Below are the code and all the weights of a small trained network. Each question names an input and a target symbol and asks about switching units off, where a switched-off unit gives its printed mean instead of its output.

import numpy as np


def w(rows, s, z=0):
    codes = np.array(rows[::2]) - 128.0
    scale = np.full(codes.shape[1], s)
    scale[-1] = z or s
    return codes * scale


def norm(h):
    return h / np.sqrt((h * h).mean(-1, keepdims=True) + 1e-5)


def f(y):
    return np.maximum(y, 0)


def softmax(a):
    e = np.exp(a - a.max(-1, keepdims=True))
    return e / e.sum(-1, keepdims=True)


def log_softmax(a):
    a = a - a.max(-1, keepdims=True)
    return a - np.log(np.exp(a).sum(-1, keepdims=True))


def net(x, mask):
    ids = ['βγζημξπστ'.index(c) for c in x.split()]
    T = len(ids)
    res = E[ids] + P[:T]
    r = norm(res)
    for j in range(3):
        rows = slice(2 * j, 2 * j + 2)
        q, k, v = (r @ M[0][rows].T for M in (Q, K, V))
        z = softmax(np.where(np.tri(T) > 0, q @ k.T / 2**0.5, -1e9)) @ v
        o = O[0][rows]
        res = res + np.where(mask[j], z, o[:, -1]) @ o[:, :-1]
    y = f(norm(res) @ A[0][:, :-1].T + A[0][:, -1])
    res = res + np.where(mask[3:15], y, B[0][:, -1]) @ B[0][:, :-1]
    return log_softmax(norm(res)[-1] @ U[:, :-1].T + U[:, -1])


Q, K, V, O, A, B = {}, {}, {}, {}, {}, {}
E = w([
[141,197,128,163,122],'β',
[61,149,117,84,129],'γ',
[100,174,206,216,143],'ζ',
[116,115,215,136,21],'η',
[193,169,168,69,65],'μ',
[208,86,44,179,56],'ξ',
[142,3,189,24,199],'π',
[101,137,124,126,33],'σ',
[216,91,130,203,151],'τ',
],0.016)
P = w([
[47,115,237,143,2],'0',
[75,117,212,118,61],'1',
[77,134,179,125,97],'2',
[92,159,142,143,129],'3',
[96,155,97,134,159],'4',
[97,178,88,172,145],'5',
],0.0099)
Q[0] = w([
[152,47,141,13,161],'head 0',
[57,149,136,187,250],'head 0',
[201,2,209,48,244],'head 1',
[111,100,61,38,114],'head 1',
[165,25,41,152,118],'head 2',
[175,147,144,212,91],'head 2',
],0.0063)
K[0] = w([
[94,142,222,203,57],'head 0',
[149,83,104,157,105],'head 0',
[151,192,201,64,2],'head 1',
[166,119,230,156,122],'head 1',
[232,151,128,195,154],'head 2',
[150,169,57,131,156],'head 2',
],0.0076)
V[0] = w([
[221,195,154,83,115],'head 0',
[223,109,115,195,128],'head 0',
[168,50,161,188,245],'head 1',
[114,152,201,160,153],'head 1',
[108,153,125,106,122],'head 2',
[120,138,158,234,107],'head 2',
],0.012)
O[0] = w([
[169,239,55,39,26,134],'head 0',
[152,81,155,1,127,118],'head 0',
[162,132,218,133,118,1],'head 1',
[245,178,94,112,177,198],'head 1',
[61,220,114,154,111,138],'head 2',
[152,144,166,106,182,255],'head 2',
],0.01,0.0075)
A[0] = w([
[99,129,2,91,80,127],'neuron 0',
[110,146,130,25,174,255],'neuron 1',
[87,111,64,146,126,85],'neuron 2',
[133,145,116,111,18,142],'neuron 3',
[118,135,81,141,153,148],'neuron 4',
[192,79,166,96,88,45],'neuron 5',
[212,179,233,80,116,98],'neuron 6',
[119,156,154,179,64,86],'neuron 7',
[117,56,140,114,199,134],'neuron 8',
[200,106,139,115,150,80],'neuron 9',
[136,123,88,84,140,35],'neuron 10',
[119,156,124,127,233,174],'neuron 11',
],0.0095,0.0032)
B[0] = w([
[129,90,152,146,60,253],'neuron 0',
[22,35,2,177,195,249],'neuron 1',
[116,197,175,108,169,178],'neuron 2',
[159,200,139,73,140,204],'neuron 3',
[84,154,129,96,202,191],'neuron 4',
[110,134,172,155,190,173],'neuron 5',
[113,188,148,78,192,252],'neuron 6',
[124,96,113,65,196,176],'neuron 7',
[54,171,81,116,111,178],'neuron 8',
[137,104,169,115,157,179],'neuron 9',
[165,153,125,80,149,146],'neuron 10',
[189,76,90,196,77,246],'neuron 11',
],0.0065,0.0053)
U = w([
[175,162,61,85,88,225],'β',
[114,142,67,217,138,4],'γ',
[216,89,169,90,223,169],'ζ',
[108,127,149,132,76,77],'η',
[178,65,105,102,29,158],'μ',
[35,12,160,77,109,154],'ξ',
[121,95,230,217,143,73],'π',
[54,91,86,255,107,96],'σ',
[129,110,224,34,146,53],'τ',
],0.0067,0.0027)

Each question gives the input, a string of symbols that net reads in full, and the target symbol t.
The units are the heads (2 rows each of Q, K, V and O) and the neurons (one row each of A and B). Each row of codes is followed by its name. A weight is (code - 128) times the scale printed after its matrix; where a second scale follows, it is the last column's (O, A, B and U).
mask holds one flag per unit, heads first, then neurons. A switched-off unit (its flag False) gives its mean, the last column of its rows in O or B, instead of its output. The means were averaged over made-up inputs and are rounded, as every weight is.
A unit's drop is (log p(t) with every unit on - log p(t) with that unit switched off) / (log p(t) with every unit on - log p(t) with every unit switched off).
The circuit of an input: a set's keep is (log p(t) with only the set's units on - log p(t) with every unit switched off) / (log p(t) with every unit on - log p(t) with every unit switched off). Starting from the 12 units with the biggest drops (on a tie, the unit counted first), units are removed one at a time, each time the one whose removal leaves the highest keep (on an exact tie, the one counted first), for as long as the keep stays at least 0.8.
circuit, biggest first: the units of the circuit, biggest drop first
most important unit: the unit with the biggest drop
heads that matter: for each layer, one digit per head in row order, 1 if its drop is at least 0.15 and else 0, layers parted by /
drop of u: that unit's drop, to one decimal
input β μ ζ, target β: heads that matter -> 100
input β η ξ ξ, target μ: most important unit -> head 1
input η ξ ξ ξ ξ β, target ξ: heads that matter -> 110
input τ β β τ τ σ, target τ: circuit, biggest first -> head 1; head 0
input γ π π, target σ: circuit, biggest first -> head 0; head 2
input β ξ γ ζ π η, target π: heads that matter -> 110
input β γ β, target σ: heads that matter -> 100
input π ξ β γ σ, target σ: heads that matter -> 100
input σ σ η, target σ: heads that matter -> 110
input τ τ τ β β, target ζ: circuit, biggest first -> head 1; head 2
input σ ξ γ β τ β, target ζ: heads that matter -> 110
input β β β β τ η, target τ: heads that matter -> 010
input ξ σ π σ, target π: heads that matter -> 110
input β σ β η, target β: circuit, biggest first -> head 1
input ξ ξ γ η ξ ζ, target ξ: circuit, biggest first -> head 0; head 1
input τ β ξ, target ζ: heads that matter -> 011
input β τ β τ σ, target τ: drop of head 1 -> 0.9
input σ τ τ ξ ζ ξ, target ζ: drop of neuron 8 -> 0.0
input γ β μ γ ξ, target σ: drop of head 0 -> 0.6
input β ζ ζ, target ζ: circuit, biggest first -> head 1
